Below are the code and all the weights of a small trained network. Each question names an input and a target symbol and asks about switching units off, where a switched-off unit gives its printed mean instead of its output.

import numpy as np


def w(rows, s, z=0):
    codes = np.array(rows[::2]) - 128.0
    scale = np.full(codes.shape[1], s)
    scale[-1] = z or s
    return codes * scale


def norm(h):
    return h / np.sqrt((h * h).mean(-1, keepdims=True) + 1e-5)


def f(y):
    return np.maximum(y, 0)


def softmax(a):
    e = np.exp(a - a.max(-1, keepdims=True))
    return e / e.sum(-1, keepdims=True)


def log_softmax(a):
    a = a - a.max(-1, keepdims=True)
    return a - np.log(np.exp(a).sum(-1, keepdims=True))


def net(x, mask):
    ids = ['βδεζηθλμξπσφ'.index(c) for c in x.split()]
    T = len(ids)
    res = E[ids] + P[:T]
    r = norm(res)
    for j in range(3):
        rows = slice(2 * j, 2 * j + 2)
        q, k, v = (r @ M[0][rows].T for M in (Q, K, V))
        z = softmax(np.where(np.tri(T) > 0, q @ k.T / 2**0.5, -1e9)) @ v
        o = O[0][rows]
        res = res + np.where(mask[j], z, o[:, -1]) @ o[:, :-1]
    y = f(norm(res) @ A[0][:, :-1].T + A[0][:, -1])
    res = res + np.where(mask[3:19], y, B[0][:, -1]) @ B[0][:, :-1]
    return log_softmax(norm(res)[-1] @ U[:, :-1].T + U[:, -1])


Q, K, V, O, A, B = {}, {}, {}, {}, {}, {}
E = w([
[12,115,186,168,106,188],'β',
[171,149,80,184,169,61],'δ',
[89,160,84,105,156,96],'ε',
[68,115,93,167,121,160],'ζ',
[74,116,115,251,97,127],'η',
[141,98,115,245,142,54],'θ',
[114,99,126,148,165,107],'λ',
[115,119,62,232,111,77],'μ',
[42,81,113,94,145,120],'ξ',
[146,80,72,139,163,105],'π',
[145,104,138,63,129,106],'σ',
[99,33,157,148,121,201],'φ',
],0.016)
P = w([
[141,184,117,225,36,125],'0',
[143,176,105,180,67,137],'1',
[126,136,210,189,175,119],'2',
[134,49,126,169,2,62],'3',
[159,179,88,128,89,137],'4',
[150,121,184,129,205,120],'5',
[117,45,110,111,49,80],'6',
[160,179,76,107,105,132],'7',
[177,114,149,88,217,168],'8',
],0.013)
Q[0] = w([
[88,64,105,158,64,122],'head 1',
[182,6,141,111,94,113],'head 1',
[114,57,112,61,63,87],'head 2',
[170,212,147,71,159,183],'head 2',
[130,89,102,38,64,35],'head 3',
[40,92,43,139,150,127],'head 3',
],0.013)
K[0] = w([
[121,94,114,156,101,157],'head 1',
[162,8,129,119,140,141],'head 1',
[134,58,110,50,133,172],'head 2',
[104,103,147,150,85,66],'head 2',
[193,115,113,34,145,114],'head 3',
[96,84,60,87,200,165],'head 3',
],0.015)
V[0] = w([
[51,93,93,223,43,30],'head 1',
[222,160,215,133,156,19],'head 1',
[109,116,178,1,76,54],'head 2',
[32,224,127,180,94,17],'head 2',
[183,98,16,134,181,101],'head 3',
[226,194,199,67,63,112],'head 3',
],0.0063)
O[0] = w([
[157,149,123,2,159,65,255],'head 1',
[118,97,126,140,149,120,131],'head 1',
[135,175,167,96,107,56,110],'head 2',
[79,142,81,140,173,128,216],'head 2',
[137,104,55,105,157,113,145],'head 3',
[201,186,128,126,118,160,121],'head 3',
],0.0091,0.0066)
A[0] = w([
[106,60,181,68,2,148,150],'neuron 1',
[225,66,170,151,63,53,129],'neuron 2',
[142,112,157,121,226,97,138],'neuron 3',
[132,74,71,98,36,176,104],'neuron 4',
[142,135,164,152,129,53,100],'neuron 5',
[118,51,80,181,70,105,140],'neuron 6',
[78,180,125,143,62,28,101],'neuron 7',
[142,84,120,36,129,88,131],'neuron 8',
[59,156,109,110,239,112,82],'neuron 9',
[139,160,183,97,43,64,12],'neuron 10',
[164,183,181,35,103,88,154],'neuron 11',
[175,180,245,154,139,248,92],'neuron 12',
[95,47,200,165,187,56,138],'neuron 13',
[186,47,39,159,222,202,149],'neuron 14',
[54,68,209,182,159,166,114],'neuron 15',
[170,25,132,62,163,138,90],'neuron 16',
],0.0099,0.011)
B[0] = w([
[186,172,128,149,103,155,198],'neuron 1',
[124,166,113,132,138,179,203],'neuron 2',
[128,112,160,147,138,194,208],'neuron 3',
[145,78,77,192,180,156,155],'neuron 4',
[131,130,171,92,137,105,149],'neuron 5',
[154,132,133,115,82,145,192],'neuron 6',
[107,92,179,126,143,123,192],'neuron 7',
[122,152,89,111,115,124,228],'neuron 8',
[192,144,155,146,94,165,212],'neuron 9',
[247,114,158,123,114,82,150],'neuron 10',
[113,108,113,99,127,123,240],'neuron 11',
[150,168,96,50,134,222,159],'neuron 12',
[88,83,139,109,168,134,223],'neuron 13',
[110,117,182,110,135,116,255],'neuron 14',
[162,118,144,153,139,43,194],'neuron 15',
[167,149,161,163,148,160,169],'neuron 16',
],0.014,0.0079)
U = w([
[74,220,177,144,89,138,142],'β',
[171,178,90,172,214,84,60],'δ',
[49,233,76,134,175,136,190],'ε',
[37,116,38,134,130,214,118],'ζ',
[42,132,120,137,48,158,170],'η',
[91,95,168,145,184,89,225],'θ',
[88,122,167,46,174,242,101],'λ',
[91,100,63,150,105,62,190],'μ',
[2,99,134,16,70,160,74],'ξ',
[156,33,29,92,174,150,3],'π',
[196,172,175,53,81,80,102],'σ',
[186,131,87,178,83,186,132],'φ',
],0.012,0.0065)

Each question gives the input, a string of symbols that net reads in full, and the target symbol t.
The units are the heads (2 rows each of Q, K, V and O) and the neurons (one row each of A and B). Each row of codes is followed by its name. A weight is (code - 128) times the scale printed after its matrix; where a second scale follows, it is the last column's (O, A, B and U).
mask holds one flag per unit, heads first, then neurons. A switched-off unit (its flag False) gives its mean, the last column of its rows in O or B, instead of its output. The means were averaged over made-up inputs and are rounded, as every weight is.
A unit's drop is (log p(t) with every unit on - log p(t) with that unit switched off) / (log p(t) with every unit on - log p(t) with every unit switched off).
The circuit of an input: a set's keep is (log p(t) with only the set's units on - log p(t) with every unit switched off) / (log p(t) with every unit on - log p(t) with every unit switched off). Starting from the 12 units with the biggest drops (on a tie, the unit counted first), units are removed one at a time, each time the one whose removal leaves the highest keep (on an exact tie, the one counted first), for as long as the keep stays at least 0.8.
units of the circuit, in order: the units of the circuit, biggest drop first
most important unit: the unit with the biggest drop
top k neurons: the k neurons with the biggest drops, biggest first
which heads matter: for each layer, one digit per head in row order, 1 if its drop is at least 0.15 and else 0, layers parted by /
input ξ β ζ δ σ π, target θ: top neuron => [neuron 15]
input λ ε π σ σ ε ξ, target σ: units of the circuit, in order => [head 2; neuron 1]
input θ θ θ β π ε σ ζ, target ζ: which heads matter => 010
input θ θ σ, target θ: units of the circuit, in order => [head 1; neuron 15]
input π ξ φ π ζ θ λ ε σ, target θ: which heads matter => 101
input ε σ ε φ λ π μ ε μ, target λ: which heads matter => 000
input β ε φ μ ε φ μ, target φ: units of the circuit, in order => [head 2; neuron 2]
input σ ζ λ μ φ β, target θ: which heads matter => 001
input μ σ σ φ σ σ φ θ λ, target θ: units of the circuit, in order => [head 1; neuron 15]
input ζ σ μ ε ε μ, target λ: which heads matter => 100
input β μ ε ε ζ, target ζ: which heads matter => 011
input ζ θ σ θ, target σ: units of the circuit, in order => [head 2; head 1]
input σ ζ π ε, target π: units of the circuit, in order => [head 2; neuron 4]
input ε σ ζ, target θ: units of the circuit, in order => [neuron 15]
input θ σ ξ σ π δ ξ, target π: units of the circuit, in order => [neuron 4; head 3]
input δ σ φ ξ, target φ: which heads matter => 000
input ε μ ε ε σ σ β, target σ: units of the circuit, in order => [head 2; neuron 10]
input σ ξ μ μ, target ξ: which heads matter => 100
input θ σ ξ ξ, target σ: which heads matter => 011
input σ σ σ θ π ε η, target π: which heads matter => 111
input σ φ σ φ λ ζ φ, target φ: most important unit => neuron 1
input ξ σ δ ξ φ ζ π μ ε, target θ: which heads matter => 101
input μ ε φ δ, target φ: top 3 neurons => [neuron 2; neuron 6; neuron 11]
input ξ π β σ σ ε ε, target σ: top 2 neurons => [neuron 10; neuron 13]
input φ ξ φ π, target φ: which heads matter => 010
input σ ξ ξ ζ σ φ, target θ: which heads matter => 001
input σ λ σ ζ, target σ: most important unit => head 1
